Below are the code and all the weights of a small trained network. Each question names an input and a target symbol and asks about switching units off, where a switched-off unit gives its printed mean instead of its output.

import numpy as np


def w(rows, s, z=0):
    codes = np.array(rows[::2]) - 128.0
    scale = np.full(codes.shape[1], s)
    scale[-1] = z or s
    return codes * scale


def softmax(a):
    e = np.exp(a - a.max(-1, keepdims=True))
    return e / e.sum(-1, keepdims=True)


def log_softmax(a):
    a = a - a.max(-1, keepdims=True)
    return a - np.log(np.exp(a).sum(-1, keepdims=True))


def net(x, mask):
    ids = ['αβγεζηθλμξπφω'.index(c) for c in x.split()]
    T = len(ids)
    res = E[ids] + P[:T]
    u = 0
    for l in range(2):
        r = res
        for j in range(3):
            rows = slice(4 * j, 4 * j + 4)
            q, k, v = (r @ M[l][rows].T for M in (Q, K, V))
            z = softmax(np.where(np.tri(T) > 0, q @ k.T / 4**0.5, -1e9)) @ v
            o = O[l][rows]
            res = res + np.where(mask[u + j], z, o[:, -1]) @ o[:, :-1]
        u += 3
    return log_softmax(res[-1] @ U[:, :-1].T + U[:, -1])


Q, K, V, O = {}, {}, {}, {}
E = w([
[231,87,148,57,130,128,135,198,57,166],'α',
[80,161,146,106,103,124,229,169,35,189],'β',
[39,154,137,64,88,125,77,188,3,78],'γ',
[227,88,133,107,191,140,29,162,120,89],'ε',
[128,203,164,82,165,130,210,88,142,79],'ζ',
[112,140,113,88,145,218,83,89,178,65],'η',
[153,142,158,191,169,63,140,204,14,187],'θ',
[54,192,143,173,195,158,31,102,85,67],'λ',
[121,107,110,168,123,191,44,176,72,161],'μ',
[192,103,109,143,158,156,175,134,208,125],'ξ',
[6,178,106,157,117,152,166,126,137,90],'π',
[131,108,107,116,119,37,210,208,161,72],'φ',
[136,167,71,93,72,169,152,181,126,134],'ω',
],0.012)
P = w([
[78,85,218,59,164,104,102,81,127,212],'0',
[136,151,111,74,247,151,150,113,56,157],'1',
[143,83,143,116,131,124,152,8,24,109],'2',
[115,82,226,122,140,203,162,175,94,67],'3',
[138,153,83,96,199,146,140,131,87,136],'4',
[99,159,199,98,142,107,84,153,188,208],'5',
[137,109,196,153,111,192,160,173,101,49],'6',
[132,154,59,124,159,140,129,157,128,126],'7',
[178,133,100,170,55,118,144,32,51,70],'8',
[144,138,180,175,86,187,147,201,132,45],'9',
[126,153,33,159,127,122,118,170,162,112],'10',
[126,200,148,158,91,115,86,199,219,164],'11',
[165,161,147,204,46,181,145,200,140,29],'12',
[109,130,2,163,86,110,103,189,200,99],'13',
],0.012)
Q[0] = w([
[101,141,166,104,133,118,109,172,172,155],'L0H0',
[109,148,104,66,115,32,67,28,164,228],'L0H0',
[130,140,177,137,146,195,139,184,151,127],'L0H0',
[156,94,216,178,68,188,170,150,113,34],'L0H0',
[132,139,82,114,169,110,131,112,100,113],'L0H1',
[131,104,138,163,115,161,139,134,122,87],'L0H1',
[133,170,93,126,139,102,123,136,147,144],'L0H1',
[109,127,154,145,123,128,115,133,121,116],'L0H1',
[108,164,119,108,131,86,254,159,144,100],'L0H2',
[24,137,165,129,100,82,119,94,103,144],'L0H2',
[79,209,98,153,116,190,97,138,94,104],'L0H2',
[139,106,127,154,88,78,111,206,39,183],'L0H2',
],0.015)
K[0] = w([
[199,111,60,143,56,132,146,48,27,42],'L0H0',
[104,90,202,69,156,136,124,90,70,136],'L0H0',
[159,177,44,253,78,108,149,118,139,86],'L0H0',
[136,204,90,170,63,94,85,171,149,117],'L0H0',
[137,135,48,118,160,124,135,87,94,134],'L0H1',
[150,125,121,162,108,160,136,138,125,88],'L0H1',
[130,162,88,111,132,89,112,133,143,139],'L0H1',
[121,144,162,123,121,140,126,148,105,109],'L0H1',
[108,159,120,95,103,66,250,138,158,118],'L0H2',
[14,179,163,136,130,112,140,118,71,113],'L0H2',
[43,175,86,134,97,179,78,121,111,115],'L0H2',
[139,100,121,151,101,84,114,202,50,174],'L0H2',
],0.013)
V[0] = w([
[148,138,165,84,143,99,136,147,160,62],'L0H0',
[152,135,144,137,169,53,152,92,127,70],'L0H0',
[134,113,119,167,103,160,130,109,97,133],'L0H0',
[111,165,165,251,187,105,134,129,108,141],'L0H0',
[117,156,178,135,116,124,110,162,145,139],'L0H1',
[143,132,140,115,98,136,137,152,153,111],'L0H1',
[156,158,133,156,127,155,149,173,109,72],'L0H1',
[140,119,122,176,110,152,135,126,123,109],'L0H1',
[138,137,76,141,104,117,119,136,155,113],'L0H2',
[110,95,105,85,95,152,137,136,133,137],'L0H2',
[126,105,147,86,135,64,125,136,151,81],'L0H2',
[139,127,185,115,140,142,142,102,101,146],'L0H2',
],0.011)
O[0] = w([
[161,121,78,58,68,97,122,114,141,106,161],'L0H0',
[122,144,129,21,111,38,92,126,163,118,124],'L0H0',
[124,175,164,184,156,133,122,163,141,154,123],'L0H0',
[135,119,195,142,218,2,131,137,130,19,119],'L0H0',
[143,160,159,110,93,150,108,144,160,169,119],'L0H1',
[149,140,175,187,123,159,120,139,134,119,137],'L0H1',
[165,171,133,134,116,201,161,164,128,73,251],'L0H1',
[162,131,127,116,71,144,143,124,137,69,144],'L0H1',
[152,160,137,128,146,88,128,74,86,152,102],'L0H2',
[101,147,152,186,182,75,152,128,126,122,135],'L0H2',
[86,141,119,184,109,200,93,132,102,186,67],'L0H2',
[94,67,134,143,80,159,130,175,166,99,139],'L0H2',
],0.0086,0.0033)
Q[1] = w([
[109,126,100,116,107,131,108,219,218,98],'L1H0',
[146,174,149,73,163,102,129,88,86,205],'L1H0',
[112,214,171,110,152,142,105,172,159,206],'L1H0',
[95,88,108,186,90,156,140,192,185,104],'L1H0',
[164,133,134,178,117,187,175,175,45,25],'L1H1',
[123,196,154,111,152,148,102,202,174,160],'L1H1',
[151,134,55,87,140,161,139,133,114,124],'L1H1',
[80,117,119,174,156,95,80,39,83,215],'L1H1',
[165,141,165,99,149,117,149,11,15,167],'L1H2',
[99,120,150,133,106,117,129,126,152,178],'L1H2',
[151,127,153,127,93,109,142,75,96,149],'L1H2',
[108,167,123,102,139,91,109,115,153,199],'L1H2',
],0.011)
K[1] = w([
[170,133,150,133,61,161,165,139,94,38],'L1H0',
[116,98,51,107,194,111,135,96,91,160],'L1H0',
[138,93,107,145,118,115,141,64,70,109],'L1H0',
[138,116,195,143,47,142,136,136,143,94],'L1H0',
[138,164,92,163,125,108,97,158,154,128],'L1H1',
[176,109,74,172,107,118,144,85,81,78],'L1H1',
[155,116,120,132,145,137,151,111,181,136],'L1H1',
[123,76,169,93,152,153,111,132,105,142],'L1H1',
[50,119,197,114,126,107,65,148,220,253],'L1H2',
[126,107,141,140,105,139,141,125,121,111],'L1H2',
[132,135,169,117,114,121,122,134,141,131],'L1H2',
[116,92,142,109,130,131,136,89,109,136],'L1H2',
],0.017)
V[1] = w([
[145,116,218,154,27,143,126,115,148,81],'L1H0',
[124,134,20,161,163,124,99,130,132,94],'L1H0',
[76,83,159,168,76,70,98,59,124,178],'L1H0',
[157,114,148,124,165,138,108,91,203,179],'L1H0',
[197,69,83,167,125,92,38,225,88,156],'L1H1',
[167,117,183,78,154,187,3,115,55,111],'L1H1',
[26,207,75,168,97,123,40,134,82,66],'L1H1',
[172,103,89,160,180,167,36,57,231,89],'L1H1',
[143,144,97,107,164,135,141,156,28,99],'L1H2',
[109,91,221,162,56,90,112,102,144,173],'L1H2',
[100,107,175,182,62,105,49,93,165,134],'L1H2',
[143,134,255,78,93,160,145,80,86,137],'L1H2',
],0.0079)
O[1] = w([
[125,95,113,86,136,78,83,92,216,120,207],'L1H0',
[122,83,159,108,139,152,208,153,101,119,94],'L1H0',
[188,99,108,128,84,148,76,156,119,48,2],'L1H0',
[79,161,113,138,78,107,137,156,87,110,95],'L1H0',
[133,196,117,25,162,155,171,228,191,111,105],'L1H1',
[183,192,152,28,129,123,152,62,59,189,103],'L1H1',
[122,1,105,86,183,154,171,78,104,140,53],'L1H1',
[131,86,216,95,70,124,227,139,177,140,162],'L1H1',
[175,129,103,117,101,163,84,124,80,87,121],'L1H2',
[177,153,158,127,200,127,122,88,209,160,120],'L1H2',
[172,111,173,97,165,137,167,111,203,162,109],'L1H2',
[186,185,153,156,125,101,73,44,91,175,156],'L1H2',
],0.0097,0.0073)
U = w([
[155,194,100,114,113,144,100,115,134,160,3],'α',
[137,158,112,193,162,125,84,131,130,134,3],'β',
[152,112,85,100,152,152,105,95,121,162,95],'γ',
[151,143,134,39,108,105,143,126,130,124,49],'ε',
[149,145,147,116,104,43,85,60,101,145,79],'ζ',
[135,81,153,115,46,166,155,73,117,183,129],'η',
[142,154,157,99,189,51,102,141,127,70,31],'θ',
[134,88,188,62,152,47,140,109,108,92,117],'λ',
[134,165,203,158,229,174,170,140,100,156,201],'μ',
[149,151,240,174,39,112,110,160,169,74,95],'ξ',
[106,45,173,186,166,114,127,111,118,96,156],'π',
[90,91,2,40,151,67,120,140,180,111,214],'φ',
[103,117,51,188,72,255,161,168,81,143,183],'ω',
],0.0084,0.0064)

Each question gives the input, a string of symbols that net reads in full, and the target symbol t.
The units are the heads (4 rows each of Q, K, V and O). Each row of codes is followed by its name. A weight is (code - 128) times the scale printed after its matrix; where a second scale follows, it is the last column's (O and U).
mask holds one flag per head, layer by layer. A switched-off head (its flag False) gives its mean, the last column of its rows in O, instead of its output. The means were averaged over made-up inputs and are rounded, as every weight is.
A unit's drop is (log p(t) with every unit on - log p(t) with that unit switched off) / (log p(t) with every unit on - log p(t) with every unit switched off).
The circuit of an input: a set's keep is (log p(t) with only the set's units on - log p(t) with every unit switched off) / (log p(t) with every unit on - log p(t) with every unit switched off). Starting from all 6 units, units are removed one at a time, each time the one whose removal leaves the highest keep (on an exact tie, the one counted first), for as long as the keep stays at least 0.8.
units of the circuit, in order: the units of the circuit, biggest drop first
unit that matters most: the unit with the biggest drop
heads that matter: for each layer, one digit per head in row order, 1 if its drop is at least 0.15 and else 0, layers parted by /
input ξ ξ π α μ θ η, target μ: units of the circuit, in order => [L0H0 L1H1]
input ζ η λ η ξ μ μ, target ξ: heads that matter => 011 / 010
input ξ η ξ, target ξ: units of the circuit, in order => [L1H1 L1H0]
input θ β μ ξ φ ξ ζ η η η μ π, target η: heads that matter => 000 / 010
input ζ φ γ η ξ θ ξ φ, target ω: units of the circuit, in order => [L0H2 L1H2]
input ξ γ θ μ μ ξ ξ φ ω ε ξ ξ, target ω: units of the circuit, in order => [L0H0 L1H2]
input μ η μ ξ, target ξ: heads that matter => 010 / 010
input ξ ξ μ π μ β ε γ ξ, target β: heads that matter => 100 / 011
input ξ μ ξ β ξ α γ ξ λ ξ ξ μ, target λ: units of the circuit, in order => [L1H1 L0H0]
input ξ ξ π η α, target μ: unit that matters most => L0H1
input ξ ζ α μ γ β, target α: units of the circuit, in order => [L1H1 L0H0]
input γ η ξ β η γ, target ξ: units of the circuit, in order => [L1H1 L0H2]
input γ θ β ζ ξ ξ π ξ φ, target ξ: heads that matter => 000 / 110
input ξ μ ξ ξ φ η μ γ, target μ: heads that matter => 011 / 101
input π η ξ π η π ξ β, target μ: unit that matters most => L0H1
input η ζ π η β ξ μ γ φ π ζ φ β, target φ: heads that matter => 100 / 110
input φ ζ ξ ξ μ μ μ μ π α, target π: heads that matter => 000 / 010
input η ζ η π μ ζ φ λ, target μ: units of the circuit, in order => [L0H2 L1H0 L0H1 L1H2]
input η μ π, target η: heads that matter => 100 / 011
input ξ ξ η, target ξ: unit that matters most => L1H1
input β ξ φ ξ ξ ξ η μ μ η θ, target μ: units of the circuit, in order => [L0H2 L1H0 L1H2 L0H1]
input π η γ π ζ η ξ φ, target μ: units of the circuit, in order => [L0H2 L1H0]
input ξ π ζ β η θ π μ ξ ξ μ, target ω: heads that matter => 011 / 101
input ξ π μ η π μ η ξ ξ φ μ, target φ: units of the circuit, in order => [L0H1 L1H0]
input η ζ η μ ξ, target μ: units of the circuit, in order => [L0H2 L0H1 L1H0 L1H2]
input π μ ξ, target π: units of the circuit, in order => [L1H1 L0H2]
input λ λ ξ, target λ: heads that matter => 100 / 010
input η φ θ θ ω η η μ ξ ζ ξ, target ω: units of the circuit, in order => [L0H2 L1H2 L1H0]
input ξ η π, target ξ: units of the circuit, in order => [L1H1 L1H0]
